Rows are numbered. After the first five, each row is followed by the numbers of the four nearest rows among all rows above it, by straight-line distance, nearest first.
In the rows, 128 means zero.
0: [133 144 115 107 108 152 113 145 141  86 119 130 140 140 147 142 136 121
 152 138 100 128 122 109 142  88 112 138 140 126 154 136 124 145 137 145
 143]
1: [ 73  94 116  23 138 117 109 148 147  71 194 169 211  54  69 155 160 165
 128 123 151 172 104 178 161 140 155 136 168 137 126  75 123 108 146 131
 150]
2: [ 46 219 243 134 150  76  77 106 123 152 127 122  97 116 154 144 124 145
 105  92 207  99 129 174 127  81 169 129 115 137 135 135 159 120 181  97
  90]
3: [141 164 138 153  97 174 139 134 146 216  71 106  99 118  72 108 118  86
 109 115 115  90 140 101 133 177 154 168 165 113 122 156 121 138  72 130
  83]
4: [149 143 158 146 102 138  93 105 124 255 103 121 138 160 131 105 101  79
  88  77 138 112 155 122 102 195 127 118 131 128 105 149 150 156  84 121
  71]
5: [152 162 117 160 101 136 163 154 113 255  68 102 158 107  91  67 121  30
 105  77  67  95 136 102  89 231 104 118 165 175 156 208 196 186  71  93
 126] -> 4 3 0 2
6: [128 154 150 142 107 123 159 139 126 205  86 126 139  96  94 123 133  84
 110  86 131 131 101 106 117 157 104 119 145 157 156 132 158 186 122 140
 126] -> 3 4 5 0
7: [ 78 134 134 103 136 137  89  78 113 106 143 137 143  89 135 139 156 156
 125 150 102 150  69 128 167  95 125 109 148 122 151 114 119 111 143 136
 137] -> 0 1 6 2
8: [145 176 132 170 140 116 165 147 120 219  34 105 110 168  96  88  98  83
 107 130  15  83 127  75  83 193  76 125 130 167 183 190 165 128 116 118
 120] -> 5 6 3 4
9: [125 168 156 107  92 163 116 142 140 181 100 112 124  96  98 108 105 108
 127  74 178 123  91 106 128 185 120 145 191 135 109 144 149 124 118 144
 172] -> 6 3 4 0
10: [ 81 127 164  93 182 116 122 125 134   1 169 157 113 134 173 135 115 191
 129 164 177 141  91 110 144  96 127 131  53 157 163 108  98 101 127 148
 155] -> 7 0 1 2
11: [113 101 115 167 121  93 133 122 119 217  77  81 117 128 160 125 146  90
  93 113 158 121 115 112  76 159 122 130 108 137 106 140 175 123  98 116
  84] -> 4 6 3 9
12: [143  96 146 128 146 107 130 134 158  15 138 146 115 136 160 115 158 164
 139 151 105 147  75 133 141  97 131 157 142 120  99  99  90  88 215 120
 142] -> 0 7 10 1
13: [125 105  87 123  92 122 121 114  87 119 155 167 131 130 104 131 129 110
 117 109  73 154 116 149 137 152 117 126 151  86 139 132 136 113 161 101
 158] -> 0 7 6 12
14: [101 150 180 104 149 155 111  97 147  78 177 143 152 109 150 149 136 131
 157 114 173 127 117  87 160  38 176  99 178 105 101 150 130 118 148 170
 114] -> 7 0 12 10
15: [162  48  61  92 119 148 129 118  93  44 201 169 108 129 118 102 166 143
 129 178  36 192 168  98 154 137  73 144 142 121 163 125  86 130 167 134
 196] -> 13 0 12 7
16: [ 79 140 124 102 140 143  98 118 128 119 116 124 184 117 158 132 114 127
 134 126 108 106 106 105 151  43 192 140 127 132 138 144 130 121 103 116
 135] -> 0 7 14 13
17: [115  78 122  51 170 111 113 122 112  30 155 130 195  67 153 156 141 193
 176 160 151 184 124 161 174  84 147 151 112 113 132  91 122 111 194 140
 162] -> 1 12 7 10
18: [130 126 145 101  91 124 156 121 143 159 134 121 164 148 117 131 115 119
 112 134 110 126 110 118 123 163 109 159 134 114 145 169  94 133 145 134
 135] -> 0 13 6 9
19: [121  53  95 121 109 118 154 144  92  94 125 114  99 117  79 145 120 147
 150 161  47  97 129 112 146 175 105 137 155 132 135 124  81 144 134 107
 158] -> 13 18 0 15
20: [159 135  96 107 105 122 102 125  99 144 151 133  95 132 109 124 139 118
 126 118 116 146 103 120 110 207  88 135 149 137  78  89 163 139 108 129
 159] -> 13 9 18 6
21: [146 165 110 173 107 118 145 148 138 184 116 101 108 155  76 109 141 122
  92  77 106  98 156 117 100 187 115 127 138 151 106 175 166 142 130 112
 110] -> 6 3 4 11
22: [116 102 118 101 155 126  54 117 134  92 140 150 146  99 126 197 153 162
 159 126 138 151 114 133 134 113 146 135  95 153 117  86 112 110 171 112
 153] -> 7 17 0 12
23: [ 99 172 108 125  96 127  72 133 139 173  93  82 185 106 175 109 111 121
 120  81  29  99  99 138 153  83 128 105 150 154 142 159 128 138 148 101
 136] -> 16 0 7 18
24: [ 80 218 227 196 147  88  74 144 155 249  68  85 142 148 221  99  91 103
 113  73 255  52 100 140 107  32 202 123 112 172 104 148 192 156 112 111
  33] -> 2 11 4 16
25: [143 169 135 108  97 157 176 157 102 209  80 135 187  74 132 127 129  54
 108  53 113 116 154 124 132 131  99 153 171 174 134 163 181 172 132 155
 129] -> 6 9 5 21
26: [128 217 139 181 118 140 114 139 134 206  66  94 118 133 151 110  98 114
 107  83 143  80 149 124 114  99  99 148 131 156 155 160 173 177  95 126
 101] -> 6 21 4 3
27: [143 141 133  86 119 128  81 151 121 142 130 115 178 118 164 115 129  96
 154  91 129 127 100 156 156  89 153 120 181 141 161 141 107 122 132 134
 168] -> 0 16 23 7
28: [124  99 176 103 136 137 125 115 141  76 157 139 137 127 129 161 143 160
 109 128 127 156 140 144 179  86 131 104 113 113 163 133  94 130 157 139
 109] -> 7 0 22 14
29: [151 150 110 135 118 121  91 136  71 164 130 164 130 120 125 147 138  74
 141 161  98 160  99 141 122 205  97 100 140 143 141 134 158 178 134 133
 137] -> 20 13 6 18
30: [192 145 111 178 117 117 152 140 105 222  88 134 104 149  50 123 122  80
  88 132  61 106 163 139 115 224  92 141 155 134 143 160 155 150  59 128
 133] -> 21 3 8 5
31: [155 124 100 142 123 155 135 135 149 139 142 134  90 146 144  92 166 170
 121 120  44 118 156 107  89 115 139 128 106 148 130 148 120 116  95 106
 114] -> 0 21 18 13
32: [135 128 148  85 128 103 102 150  65 191  95  98 142 156 156 117 146 117
 122 113 112 110 108 137 119 186  86 121 164 142 153 168 151 171 125 129
 129] -> 29 6 18 20
33: [ 98 152 181  86 133 111 105 149 106 120 122 103 165 131 121 121 100 101
 110 111 150  73 113 109 135 138 145 125 134 139 145 154 102 126 113 131
 120] -> 18 27 16 0
34: [130 142 104  82  90 142  44 142  98  87 158 137 184 133 108 115 179 105
 133  99 106 171 120 140 166 129 115 126 143 145 141 136 153 145 162 149
 161] -> 0 27 13 7
35: [122  96  91  79 124 138 163 110 128  58 154 161 122  94 108 151 122 173
 135 145 115 108 131 125 158  59 107 148 143  99 152 112  79 124 172 144
 132] -> 28 0 7 12
36: [145 107 116  63 186 150 119 133  81  73 140 138 164  70 112 176 123 182
 152  97 128 135  93 174 136  59 135 131 107 163 121  92  96 116 169 142
 124] -> 22 17 35 28
37: [101 138 176 162 107 161 159 123 130 132  90 131 101 146 148 135 112 129
 123 127 196  86 122 140 138 119 139 140 119 138 132 144 122 152 144 125
  93] -> 33 18 0 26
38: [112 166 116 134 135 183 155 140 125 112 109  88 148 119 170  89 119 150
 156 133  96 130 124  98 154  85 152 117 145  95 125 140 131 152 129 108
 175] -> 0 16 27 7
39: [ 90 131 151 127 133 130  75 135 146 104 120 137 105 131 157 127 142 158
 130 149 164 117  87 136 128  60 148 146 122  98 124 117 112  62 133 123
 126] -> 7 16 0 22
40: [108 159 113 129 121 122 137 110 122  81 153 121 147 135 157 165 115 163
 126 138 101 146 135 111 182 125 104 130 143 119 163 125  93 159 163 150
 146] -> 0 28 7 35
41: [118 184 154 123 114 111 122 146 149 132  61  98 177 113 163 134 134 128
 110  74 117 104 128 114 134  91 177 122 144 169 111 118 130 136 135 126
 109] -> 16 33 23 27
42: [131 124 166 165 101 114 166 119 117 200  87 137 125 154  82 120 136 123
 140 112 130 128 131 111  83 135  91 118 134 151 124 160 159 140  86 137
 129] -> 6 21 11 18
43: [125 111  87 140 121 148 102 147 152 152 109 100 135 127 148  99 131 155
 140 133  88 115 112 150 114 112 144 123 110 149 159 126 122 106  97 101
 121] -> 31 0 16 38
44: [125 161 201 142 118 104 104 136 156 119  67 115 147 141 169  90 127 145
 158  85 195 105 123 127 101  61 148 136 140 130 109 125 163 126  95 107
  99] -> 41 37 39 33
45: [160 142 175 173 117 132 140 122 138 187  92 134 103 150 138 112 112 119
 120 111 146 126 126 139  84 152 128 131 107 145 120 127 114 156  98 109
  84] -> 42 37 4 11
46: [ 99 140 140 100 100 140 136 106 116  35 127 165 112  86 130 138 136 196
 165 125  96 145 111 160 200  84  94 164 149  93 157 144  94 125 166 101
 164] -> 35 40 7 28
47: [188 137  42 190  83 175 157 118 128 195 132 132  94 146 111  94 140  90
  93 152  47  85 204  68  93 168 130 146 133  72 139 156 117 131  70 151
 158] -> 30 31 3 21
48: [101 141  78 146  99 162  97 133  78 210  88 151 116 124 142  96 133  62
 101 119  77 129  86 134 130 162  96 112 116 188 162 174 150 125  68 122
 156] -> 29 6 32 43
49: [139 132 137 137 170 128 118 116 154  92 164 128 153 146 116 154 150 167
 146 135 231 142 140 168 123 113 136 156  98 107 110 112 116  81 112 153
  92] -> 39 28 22 37
50: [125 143 124  92 119 113 161 124  88 103 162 155 110  85 157 142 141 160
 144 176 130  96  94 111 169 123 118 121 138 134 105 107 134  99 178 122
 124] -> 7 35 40 0
51: [149  97  91 111 121 123 135 111  93 130 118 135 101 131  58 156 129 152
 119 190  88 146 139 126 143 208 103 138 100  94 143 119  93 116 125 113
 140] -> 19 13 18 20
52: [121 121 183 171 123 143 134 107 192 142  91 151 125 156 134 136 119 125
 104  98 214 104 158 146  90 151 115 113 103 152 112 177 162  96 136 144
  87] -> 37 45 42 44
53: [105 135 180  94  98  73  91 128 140 193  91 101 169 116 105 137 132  57
 104  64 117 138  79 168  97 161 146 113 175 148 142 168 183 110 107 134
 121] -> 6 32 9 33
54: [131 124 135 171 106 110 197  79 131 126  83 143 113 159 142 121 127  85
 110 144 140 127 144 147 104 141 125 120 105 111 135 151 114 127 116 119
  92] -> 45 37 42 18
55: [145  86 122 173 117  83  64 126 121 110 149 177  86 145  65 127 144  89
 133 161 137 190  82 120 101 240  56  63  93 139 121 139 153 109 156 113
 155] -> 29 20 51 13
56: [109 133  92  93 150 138  94 112 122 111 133 147 184 114 128 148 181 114
 139 154  89 175 125 141 137 117 136 111 120 141 119 117 109 103 187 141
 160] -> 22 7 34 0
57: [153 118 127 133 101 117 146 122 113 141 132 146 124 121 119 152 149 113
 115 120 128 160 130 156 133 176  61 147 120 153 138 133 143 165 172 151
 160] -> 29 18 20 13
58: [108  98 144  87 151  95  65 123 136  63 188 179 139 117  15 175 180 172
 156 133 212 157  83 177 164 232 136 163 143 155  87 111 126  60 176 107
 150] -> 1 22 49 55
59: [178 137 156 114 111 119 132 131 101 174  70 138 151 147 109 117 124  97
 135  99 123 120 148 112 121 131 124 125 132 141 140 121 126 122 110 140
 116] -> 42 45 6 18
60: [114 110 185 152 147 121 170  89 133  68  99 153  96 106 147 149 114 251
 150 103 107 105 112 125 144 142 113 151 102 105 131 134  79 105 133 134
 131] -> 46 28 40 35
61: [ 96 155 161 110 180 170 177 107 131 148 107  96 194 148 208 110  54 138
 137  67 105  78 139 101 142   1 196 140 104  85 133 111 140 198 123 118
 106] -> 16 38 41 44
62: [104 114 128 102 136 153 135 114 121  96 172 127 177 100 143 139 136 159
 160 159 125 124 154 122 155  58 131 129 113  90 118 119 111 135 162 143
 150] -> 35 28 0 40
63: [156 144 133 120 136 196 148 154  80 175  88  62 173 133 120 120 112 141
  96  87   3  96 133 134 135 115 169 131 169 135 175 194 148 194 103 145
 156] -> 23 38 32 25
64: [135 168 142 131 172 147 187 121 120  95 113  96 150 126 136 139 113 207
 129 169  44  87 146 153 187  37 160 101 173 103 151 148 109 178 155 131
 125] -> 38 40 62 0
65: [ 83 113 142 106 138 105  29 164 127 132 171 135 116 115 135 121 116 108
 145 129 221 153 106 174  92 152 149  94 107 105  98  94 131  51 127 123
  83] -> 39 49 22 33
66: [167 150 128 132 102 120 190 131 123 218  91 139 117 159 136 124  90 103
 137  94  84 130 151 120 131 157 132 133 159 134 137 117 151 153 123  97
 126] -> 59 6 45 42
67: [115 171 178 111 125 100  69 116 144 125 150 151 133  70 157 154 129 129
 134 119 148 143  79 125 167 139 139 140 123 141 146 161 127 125 144 150
 129] -> 7 33 27 0
68: [ 60 175 100  86 130 151  82 115 148 164 161 105 152 121 170 136 128 162
 120  84 160 129 103 156 152  82 173 103 169 133 100 103 143  89 126 165
 139] -> 16 27 7 39
69: [ 90 116 180  67 158 133 114 136 103   1 156 137 166 121 131 161 145 178
 153 121 153 174  77 201 178  62 158 126 147 129 117 101  91 113 168 131
 120] -> 17 36 28 12
70: [132 126  95 108 138  99  49 131 130  66 153 140 161 119  97 133 124 169
 168 168 132 156 104 154 192 102 149  98 179 112 128 120 123  70 127 102
 154] -> 7 22 56 39
71: [183 134 108 116 100 135 126 137  94 161  86 127  99 144 118 140 130  89
 133 138 136 108 126 122 138 161 108 129 146 143 170 133 140 155 148 136
 149] -> 59 57 29 32
72: [139 150 109 118 117 148 141 138 123 171 124 137 169  98 107 123 127  97
 141 122 143 115 142 119 161 110 128 139 160 165 150  99 198 122 125 133
 106] -> 59 6 71 25
73: [139 149 139 102  93 139 122 129 125 157 123 100 130 143 142 121 122 121
 125 112  89 140 155 131 122 116 142 150 129 152 130 135 138  91 104 146
 134] -> 59 43 0 18
74: [134 128 131 144 121  89 117 134 123 132 140 147 153 115 176 146 101 115
 143 147 136 126 111 106 133 125 114 125 132 140 103 126 136 136 138  97
 118] -> 0 50 67 18
75: [ 68 150 184  63 187 133 138 110 119  16 204 200 118 120 180 134 165 185
 127 142 173 132 109 136 184  13 188 128 142 125 123  75  80  80 135 117
 152] -> 69 10 14 39
76: [206  94  53 166  81 101 194 109 117 197 107 120  77 177  92 108 173  95
  86 181  59 150 175  88 122 255  71 146 117 127 141 176 140 156  70 106
 164] -> 30 47 51 21
77: [112 162 126 112 178 125 100 158 166  30 168 148 149 118 140 141 131 181
 112 146 249 151  90 138 148  11 180 127  93 105 137 107 148  66 146 130
 129] -> 39 49 10 75
78: [127 148 147 131 112  77 132 118 149 215 127 120 114 100 104 120 135  72
 108  64 177 110 164 130 127 142 108 154 162 148 111 149 125 158  96  99
  89] -> 6 4 45 21
79: [169  75  62 155 130 133 184 138  76 141  91 122 144 140 102 132 122 123
  98 156  89 119 145 147 109 191 100 100 126 140 152 150 149 156 118 125
 163] -> 71 51 57 19
80: [ 90 143 194 102 183 145 119 109 147  46 161 134 204  95 168 149 120 192
 166 120 213 171  94 166 173  45 193 108 138 112 135 102 156  93 148 135
 101] -> 69 77 14 17
81: [117 101 112  79 147 112 114 126 108 116 154 134 153 113 137 109 132 153
 111 136 136 106 128  91 142 103 142 149 116  97 133 143 131 130 108 165
 140] -> 62 0 16 33
82: [139 148 142 115 131 117 178 110 148  64  98 121 135 137 126 154 111 194
 138 162  52 117 128 103 155  73  92 161 167 122 149 169 105 170 174 173
 193] -> 40 0 64 35
83: [ 84 103 161 116 136 138  92 118 190  90 180 154 170 123 115 120  81 129
 138  98 212 134 149 168 144  57 194 161 128  93  88  89 173  46 121 127
  81] -> 49 80 39 77
84: [128 101  96  89 115 152 116  92 131 136 132 159 147 109 102 129 139 110
  67 126 132 141 131 116 143 173 109 137 148 150 153 181 146 127 158 130
 123] -> 18 57 13 71
85: [ 94 112 151  88 203 127  64 103 143   1 172 124 162 117 193 131 111 207
 130 110 194 152 141 129 151   1 144 130 111 133 116 113 109 103 181 151
 110] -> 80 77 69 10
86: [123 159 137 131 135 146  97 116 123 105 113 157 121 170 201 122 129 103
 117 155 198 138 127 134 115  58 129 110 115 119 114 129 153 128 129 131
  78] -> 39 37 74 44
87: [115 119 139  84 156 113  70 119 147  34 203 136 126 122 138 187 153 131
 160 149 199 165  79 155 156 128 120 145 123 155 122 109  88 102 130 143
 119] -> 22 49 69 10
88: [162 115 128 137  93 116 142  95  92 180 119 114 111 127 108 137 108  72
 107 130 100 121 143 128 136 157 119 125 147 130 129 128 141 186 131 163
 105] -> 71 59 6 66
89: [137 147 114 123  73 162 113 131  98 153  87 105 162  93 156 101 123 105
 134 103 120 131 102 146 141  83 111 138 173 136 140 134 178 118 143 116
 121] -> 72 27 73 0
90: [ 98  86 170  55 148 127 141 127 155  64 157 160 158  56 122 170 138 143
 129 153 222 164  95 190 167  78 161 157 122 143 146  83  89  73 183 133
 173] -> 17 69 1 87
91: [105 116 133  75  97 101  66 115 109 110 119 159 139  59  90 146 154 125
 156 138  67 184 111 156 163 154 119 123 158 142 152 105 131  90 193 127
 158] -> 56 7 13 34
92: [141 157 115  95 102 114 179 142 138  92 138 113 148 121 131  89 113 131
 139 105 115 128 133 129 154 126  86 131 158 127 158 163 113 157 159 107
 170] -> 0 18 40 38
93: [129  88 192 140 128 134 139 122 120 107 159 102 144 146 109  99 146 146
 143  94 194 152 120 128 130 126 141 129  91 125 144  88 137 141 119 145
  99] -> 49 28 37 81
94: [145  85 120 134  85 121 104 139 110 113 118 153 130 146  84 126 159 101
  96 154 116 162 145 169 121 214 105 124 105 127 116 112 119 114 150 106
 142] -> 51 57 13 20
95: [121 215 120 125 126 176  76 135 135 204 105  81 190  88 124  89  61  81
 104  71  80  86 150 147 128  73 133 118 153 146 128 153 166 107  93 141
  96] -> 23 26 89 73
96: [131 108 157 119 141 107  70 106 159   1 210 168 110  98  98 128 184 187
 147 174 255 192 137 167 137 154 119 136  69 145 113 112  97  71 150 137
 106] -> 87 49 58 10
97: [155 139 135 215 133 107 143 106 134 132  94 159  84 180 206 126 136 140
 113 145  91 118 167  52 130 129  90 115 107 117 137 143  93 134 117 116
  95] -> 54 31 45 74
98: [121 160 133 128 147 159 154 145 112  85 138 121 161 133 130  92 106 111
 149 170 127 129 135 107 121  79 122 129 143 131 134 145 108 151 140 148
 134] -> 0 38 62 92
99: [125 185 109  75  90 154 136 149 129 177  72 116 190  85 133 134 134  92
 144  79  52 110 125 153 141 136 102 138 174 145 163 188 173 132 175 147
 193] -> 25 89 23 27
100: [118 150 114 117 145 154 112  99 123  38 159 150 120 159 163 133 125 157
 151 139 130 133 135  96 146  72 139 130 130 104 153 115  89 111 129 152
 159] -> 0 40 62 98
101: [ 90 112 138  83 175 134  52 130 101  76 197 148 117  92 152 121 141 124
 136 163 157 160  64 104 149  79 163 131 155 138 112  72 141  72 165 113
 140] -> 7 39 22 87
102: [111 135  92 150 101 147 160 116 119 173 118 124 149 126  87 139 128 151
 135 172  61 158 160 111 135 164  76 142 129 128 144 140 127 114 118 112
 174] -> 51 18 79 13
103: [140 127  82 124 109 162 135 118  95 180 106 113 173 122  78  86 131  70
 133 130  40 167 104 140  98 199 115 107 130 129 153 146 145 161 143 119
 165] -> 29 79 102 13
104: [ 82  68 143  37 183 128 107 127 120   1 209 160 183  80  98 162 145 190
 143 171 129 156  80 165 166  86 180 138 107 119 111  80  85  73 142 152
 142] -> 17 69 1 90
105: [ 91 122  96  49 139 146 106 139  88  33 132 172 152 100 125 149 156 174
 127 184 126 143 100 141 183  92 114 129 114 106 129 134 118 142 192 158
 139] -> 35 17 62 7
